Below are the code and all the weights of a small trained network. Each question names an input and a target symbol and asks about switching units off, where a switched-off unit gives its printed mean instead of its output.

import numpy as np


def w(rows, s, z=0):
    codes = np.array(rows[::2]) - 128.0
    scale = np.full(codes.shape[1], s)
    scale[-1] = z or s
    return codes * scale


def f(y):
    return y / 2 * (1 + np.tanh(0.7978845608 * (y + 0.044715 * y**3)))


def softmax(a):
    e = np.exp(a - a.max(-1, keepdims=True))
    return e / e.sum(-1, keepdims=True)


def log_softmax(a):
    a = a - a.max(-1, keepdims=True)
    return a - np.log(np.exp(a).sum(-1, keepdims=True))


def net(x, mask):
    ids = ['αγδεημπψω'.index(c) for c in x.split()]
    T = len(ids)
    res = E[ids] + P[:T]
    q, k, v = (res @ M[0].T for M in (Q, K, V))
    z = softmax(np.where(np.tri(T) > 0, q @ k.T / 2**0.5, -1e9)) @ v
    res = res + np.where(mask[0], z, O[0][:, -1]) @ O[0][:, :-1]
    y = f(res @ A[0][:, :-1].T + A[0][:, -1])
    res = res + np.where(mask[1:9], y, B[0][:, -1]) @ B[0][:, :-1]
    return log_softmax(res[-1] @ U[:, :-1].T + U[:, -1])


Q, K, V, O, A, B = {}, {}, {}, {}, {}, {}
E = w([
[89,111,203,172,72,24],'α',
[58,111,174,40,58,70],'γ',
[183,59,112,148,143,254],'δ',
[149,155,34,122,96,51],'ε',
[157,92,157,237,95,122],'η',
[243,104,137,185,79,187],'μ',
[200,78,221,164,121,23],'π',
[161,61,100,33,98,197],'ψ',
[13,108,132,34,100,187],'ω',
],0.01)
P = w([
[176,169,2,123,210,42],'0',
[132,62,137,116,38,110],'1',
[133,56,131,129,34,109],'2',
[137,53,142,120,45,110],'3',
[150,56,160,130,49,113],'4',
[142,60,159,130,50,137],'5',
[127,58,154,139,55,126],'6',
[111,63,168,149,48,140],'7',
[107,78,167,121,48,146],'8',
[92,61,166,119,59,135],'9',
[118,65,161,153,59,129],'10',
[133,64,169,151,51,145],'11',
],0.005)
Q[0] = w([
[144,10,130,122,5,104],'head 0',
[130,221,115,139,207,116],'head 0',
],0.012)
K[0] = w([
[139,160,29,120,155,91],'head 0',
[112,19,246,120,46,201],'head 0',
],0.011)
V[0] = w([
[133,145,194,196,119,26],'head 0',
[2,148,128,11,92,89],'head 0',
],0.0085)
O[0] = w([
[155,182,226,104,252,134,236],'head 0',
[148,192,149,103,39,164,248],'head 0',
],0.013,0.0016)
A[0] = w([
[146,255,190,102,160,154,251],'neuron 0',
[98,160,75,142,59,141,4],'neuron 1',
[46,28,54,150,109,120,113],'neuron 2',
[130,40,80,156,122,86,167],'neuron 3',
[125,93,70,130,92,103,200],'neuron 4',
[95,39,86,110,201,122,56],'neuron 5',
[127,107,56,134,64,92,141],'neuron 6',
[127,69,85,142,164,125,63],'neuron 7',
],0.0091,0.0032)
B[0] = w([
[121,163,94,157,134,161,254],'neuron 0',
[246,77,156,113,189,126,178],'neuron 1',
[90,169,120,182,144,146,221],'neuron 2',
[138,141,99,154,112,108,209],'neuron 3',
[99,133,107,105,135,160,206],'neuron 4',
[183,111,219,167,73,107,182],'neuron 5',
[137,114,89,85,171,155,220],'neuron 6',
[131,136,171,135,105,122,148],'neuron 7',
],0.012,0.0059)
U = w([
[47,214,137,141,206,222,121],'α',
[184,235,135,119,8,177,81],'γ',
[74,141,71,202,84,149,44],'δ',
[77,86,129,64,100,98,204],'ε',
[175,40,178,87,153,81,119],'η',
[123,98,136,172,77,81,126],'μ',
[130,89,171,118,232,187,119],'π',
[141,145,2,103,149,96,255],'ψ',
[177,35,151,39,112,159,69],'ω',
],0.0052,0.0033)

Each question gives the input, a string of symbols that net reads in full, and the target symbol t.
The units are the heads (2 rows each of Q, K, V and O) and the neurons (one row each of A and B). Each row of codes is followed by its name. A weight is (code - 128) times the scale printed after its matrix; where a second scale follows, it is the last column's (O, A, B and U).
mask holds one flag per unit, heads first, then neurons. A switched-off unit (its flag False) gives its mean, the last column of its rows in O or B, instead of its output. The means were averaged over made-up inputs and are rounded, as every weight is.
A unit's drop is (log p(t) with every unit on - log p(t) with that unit switched off) / (log p(t) with every unit on - log p(t) with every unit switched off).
The circuit of an input: a set's keep is (log p(t) with only the set's units on - log p(t) with every unit switched off) / (log p(t) with every unit on - log p(t) with every unit switched off). Starting from all 9 units, units are removed one at a time, each time the one whose removal leaves the highest keep (on an exact tie, the one counted first), for as long as the keep stays at least 0.8.
circuit, biggest first: the units of the circuit, biggest drop first
k most important neurons: the k neurons with the biggest drops, biggest first
drop when u is switched off: that unit's drop, to one decimal
input δ π π ψ ω η μ, target δ: circuit, biggest first => [head 0; neuron 2]
input ψ δ ψ γ η μ ψ α ψ γ π, target ψ: circuit, biggest first => [head 0; neuron 6; neuron 3]
input ω π η γ γ, target ω: circuit, biggest first => [head 0; neuron 1; neuron 6]
input δ π γ ψ ω, target δ: 2 most important neurons => [neuron 2; neuron 3]
input η γ γ γ γ ω, target η: circuit, biggest first => [head 0; neuron 5]
input η α μ γ, target η: 2 most important neurons => [neuron 5; neuron 0]
input α η α η, target α: circuit, biggest first => [head 0; neuron 0]
input μ γ ψ γ μ α, target μ: circuit, biggest first => [head 0; neuron 5; neuron 3; neuron 2]
input ψ ψ ψ, target ψ: 3 most important neurons => [neuron 6; neuron 2; neuron 3]
input ω γ ψ δ δ α, target ω: most important neuron => [neuron 1]
input ψ γ γ α α η γ α, target ψ: 2 most important neurons => [neuron 6; neuron 1]
input γ γ γ, target γ: drop when head 0 is switched off => 1.3
input γ ψ μ π, target γ: drop when head 0 is switched off => 1.1
input γ μ α γ ψ, target γ: drop when head 0 is switched off => 1.2
input γ η α, target γ: most important neuron => [neuron 0]
